M = array([145, 126, 127, 154, 127, 134, 130, 131, 131, 119, 142, 144])
The third entry from the right -> 119
Give the third entry from the left.
A: 127
The 1st entry is 145
Give the second entry from the end.
A: 142
Give the second entry from the left.
A: 126
The first entry from the right -> 144
